Below are the code and all the weights of a small trained network. Each question names an input and a target symbol and asks about switching units off, where a switched-off unit gives its printed mean instead of its output.

import numpy as np


def w(rows, s, z=0):
    codes = np.array(rows[::2]) - 128.0
    scale = np.full(codes.shape[1], s)
    scale[-1] = z or s
    return codes * scale


def norm(h):
    return h / np.sqrt((h * h).mean(-1, keepdims=True) + 1e-5)


def f(y):
    return np.maximum(y, 0)


def softmax(a):
    e = np.exp(a - a.max(-1, keepdims=True))
    return e / e.sum(-1, keepdims=True)


def log_softmax(a):
    a = a - a.max(-1, keepdims=True)
    return a - np.log(np.exp(a).sum(-1, keepdims=True))


def net(x, mask):
    ids = ['ΔΦΨεζηθξτω'.index(c) for c in x.split()]
    T = len(ids)
    res = E[ids] + P[:T]
    u = 0
    for l in range(3):
        q, k, v = (norm(res) @ M[l].T for M in (Q, K, V))
        z = softmax(np.where(np.tri(T) > 0, q @ k.T / 2**0.5, -1e9)) @ v
        res = res + np.where(mask[u], z, O[l][:, -1]) @ O[l][:, :-1]
        u += 1
        y = f(norm(res) @ A[l][:, :-1].T + A[l][:, -1])
        res = res + np.where(mask[u : u + 12], y, B[l][:, -1]) @ B[l][:, :-1]
        u += 12
    return log_softmax(norm(res)[-1] @ U[:, :-1].T + U[:, -1])


Q, K, V, O, A, B = {}, {}, {}, {}, {}, {}
E = w([
[83,100,171,110,133],'Δ',
[220,80,220,126,27],'Φ',
[110,111,147,72,79],'Ψ',
[88,94,184,129,166],'ε',
[123,71,157,175,146],'ζ',
[61,123,199,65,121],'η',
[147,80,154,203,119],'θ',
[90,92,186,65,100],'ξ',
[151,119,176,247,78],'τ',
[116,89,191,249,127],'ω',
],0.018)
P = w([
[78,139,51,119,133],'0',
[163,149,178,151,163],'1',
[27,6,174,148,91],'2',
[163,128,160,151,151],'3',
[52,18,157,86,56],'4',
[172,128,138,164,144],'5',
],0.014)
Q[0] = w([
[102,2,72,203,119],'L0H0',
[197,57,93,107,158],'L0H0',
],0.0052)
K[0] = w([
[87,172,101,194,114],'L0H0',
[136,2,151,142,146],'L0H0',
],0.0081)
V[0] = w([
[132,102,64,147,148],'L0H0',
[159,255,5,57,214],'L0H0',
],0.0048)
O[0] = w([
[87,116,107,129,72,110],'L0H0',
[83,60,189,178,9,2],'L0H0',
],0.012,0.0085)
A[0] = w([
[178,100,88,85,97,2],'L0N0',
[204,93,68,84,161,92],'L0N1',
[215,191,135,112,164,169],'L0N2',
[128,192,189,173,101,110],'L0N3',
[127,127,112,72,120,140],'L0N4',
[117,165,193,71,126,125],'L0N5',
[247,90,170,95,103,58],'L0N6',
[125,254,137,181,171,184],'L0N7',
[167,166,147,163,100,154],'L0N8',
[142,102,152,123,54,83],'L0N9',
[82,92,32,135,149,147],'L0N10',
[173,92,123,66,43,157],'L0N11',
],0.0096,0.0032)
B[0] = w([
[104,147,145,114,131,136],'L0N0',
[110,166,251,138,79,194],'L0N1',
[150,81,141,99,255,254],'L0N2',
[137,93,141,63,210,144],'L0N3',
[188,169,144,111,122,172],'L0N4',
[175,130,92,90,137,202],'L0N5',
[27,170,80,128,199,189],'L0N6',
[205,83,99,64,132,217],'L0N7',
[41,159,98,31,194,154],'L0N8',
[81,57,151,161,28,135],'L0N9',
[92,234,125,197,102,173],'L0N10',
[80,109,81,47,11,165],'L0N11',
],0.0057,0.0072)
Q[1] = w([
[209,134,127,77,201],'L1H0',
[67,44,2,168,54],'L1H0',
],0.0066)
K[1] = w([
[94,253,40,143,151],'L1H0',
[182,44,212,152,176],'L1H0',
],0.0075)
V[1] = w([
[70,144,181,98,184],'L1H0',
[66,160,180,254,99],'L1H0',
],0.0091)
O[1] = w([
[255,24,66,157,104,253],'L1H0',
[153,121,77,97,16,28],'L1H0',
],0.0085,0.0047)
A[1] = w([
[96,35,114,254,178,253],'L1N0',
[196,191,245,97,90,143],'L1N1',
[94,110,85,139,134,151],'L1N2',
[107,235,122,90,224,166],'L1N3',
[126,99,150,153,68,85],'L1N4',
[81,139,132,146,160,191],'L1N5',
[228,106,91,173,115,136],'L1N6',
[100,218,110,99,112,175],'L1N7',
[128,168,187,171,150,175],'L1N8',
[131,112,108,67,169,127],'L1N9',
[62,148,102,145,180,130],'L1N10',
[89,120,86,110,144,97],'L1N11',
],0.011,0.0036)
B[1] = w([
[92,163,135,10,95,235],'L1N0',
[70,91,110,150,236,164],'L1N1',
[90,175,16,159,157,146],'L1N2',
[47,101,90,194,60,255],'L1N3',
[59,122,129,51,87,134],'L1N4',
[126,104,100,113,71,166],'L1N5',
[47,94,176,34,132,176],'L1N6',
[149,24,124,254,169,144],'L1N7',
[91,92,9,63,169,163],'L1N8',
[182,83,125,182,69,236],'L1N9',
[94,98,89,186,82,163],'L1N10',
[82,53,117,136,147,145],'L1N11',
],0.0062,0.0092)
Q[2] = w([
[2,169,100,119,52],'L2H0',
[68,123,128,148,40],'L2H0',
],0.0087)
K[2] = w([
[124,78,163,1,109],'L2H0',
[92,56,181,10,187],'L2H0',
],0.0095)
V[2] = w([
[176,115,93,255,101],'L2H0',
[156,28,91,72,117],'L2H0',
],0.0088)
O[2] = w([
[126,209,202,148,75,141],'L2H0',
[165,97,143,255,66,254],'L2H0',
],0.015,0.0063)
A[2] = w([
[42,94,52,142,124,111],'L2N0',
[111,102,160,111,134,148],'L2N1',
[72,209,123,112,152,207],'L2N2',
[179,98,106,145,170,144],'L2N3',
[105,139,101,166,44,127],'L2N4',
[86,89,80,75,86,183],'L2N5',
[124,155,153,47,111,110],'L2N6',
[135,74,139,160,68,180],'L2N7',
[111,63,76,155,169,143],'L2N8',
[174,89,69,141,117,228],'L2N9',
[119,142,177,124,112,68],'L2N10',
[75,99,7,153,67,255],'L2N11',
],0.016,0.0054)
B[2] = w([
[109,124,129,169,107,201],'L2N0',
[132,156,77,148,128,168],'L2N1',
[85,57,164,117,84,153],'L2N2',
[92,172,117,114,131,222],'L2N3',
[74,124,37,167,139,170],'L2N4',
[145,114,78,171,94,193],'L2N5',
[150,143,83,157,123,141],'L2N6',
[125,145,115,77,139,226],'L2N7',
[145,140,112,123,82,252],'L2N8',
[100,107,171,128,120,237],'L2N9',
[162,176,96,145,133,137],'L2N10',
[116,130,8,173,113,255],'L2N11',
],0.014,0.012)
U = w([
[157,113,137,11,99,252],'Δ',
[160,60,82,91,231,33],'Φ',
[93,124,56,199,96,147],'Ψ',
[192,51,67,50,94,117],'ε',
[243,191,81,94,103,66],'ζ',
[205,61,172,172,98,74],'η',
[113,183,173,115,30,101],'θ',
[136,188,152,192,169,158],'ξ',
[40,89,170,102,135,125],'τ',
[88,204,82,28,152,92],'ω',
],0.011,0.0031)

Each question gives the input, a string of symbols that net reads in full, and the target symbol t.
The units are the heads (2 rows each of Q, K, V and O) and the neurons (one row each of A and B). Each row of codes is followed by its name. A weight is (code - 128) times the scale printed after its matrix; where a second scale follows, it is the last column's (O, A, B and U).
mask holds one flag per unit, layer by layer, with each layer's heads first. A switched-off unit (its flag False) gives its mean, the last column of its rows in O or B, instead of its output. The means were averaged over made-up inputs and are rounded, as every weight is.
A unit's drop is (log p(t) with every unit on - log p(t) with that unit switched off) / (log p(t) with every unit on - log p(t) with every unit switched off).
unit that matters most: the unit with the biggest drop
top k neurons: the k neurons with the biggest drops, biggest first
top k neurons in layer l: the k neurons of layer l with the biggest drops, biggest first
input Δ ξ Φ τ η ω, target Δ: top neuron in layer 1 -> (L1N6)
input η Φ Φ ω, target η: top 2 neurons in layer 1 -> (L1N0, L1N6)
input τ ξ η Φ, target τ: top 2 neurons -> (L0N7, L0N6)
input ζ Φ ω ξ η ε, target ζ: top 4 neurons -> (L0N2, L0N10, L1N7, L0N7)
input ξ ξ ε ε ξ, target Δ: top 2 neurons -> (L1N3, L2N11)
input ζ ζ Δ Ψ, target ζ: top 2 neurons -> (L0N2, L0N10)
input ω Φ Φ ζ, target ω: top 3 neurons -> (L0N10, L2N11, L0N2)
input ω ξ ξ ξ, target ω: top 3 neurons -> (L1N0, L2N11, L0N10)
input ξ θ Δ Δ ξ Δ, target ξ: top 2 neurons in layer 2 -> (L2N11, L2N7)
input τ η η ζ ε Ψ, target τ: top 3 neurons -> (L2N2, L2N11, L0N2)
input θ τ Ψ η, target θ: top 2 neurons in layer 2 -> (L2N2, L2N11)
input Δ Δ Φ ξ, target Δ: top 2 neurons -> (L0N10, L0N2)
input η Φ Φ η ω τ, target η: top 4 neurons in layer 1 -> (L1N0, L1N6, L1N9, L1N3)
input ω ξ η τ, target ω: unit that matters most -> L1H0
input τ ε τ ε, target τ: top 3 neurons -> (L2N2, L2N11, L1N3)
input ζ ξ ζ ξ Ψ Φ, target ζ: top 3 neurons -> (L0N2, L0N10, L2N11)
input ω ω Φ Φ ξ Ψ, target ω: top 2 neurons in layer 1 -> (L1N0, L1N3)
input τ η ε Δ, target τ: top 3 neurons -> (L2N2, L2N11, L1N3)
input τ ξ Ψ Δ Ψ Φ, target τ: top 2 neurons -> (L0N6, L2N2)
input ξ ω τ Ψ, target ξ: unit that matters most -> L2N11
input ζ Φ Φ η, target ζ: top 2 neurons in layer 2 -> (L2N11, L2N6)
input ζ ξ η ζ, target ζ: top 2 neurons in layer 2 -> (L2N11, L2N6)
input ω ξ ζ θ, target ω: top 3 neurons in layer 2 -> (L2N11, L2N3, L2N5)
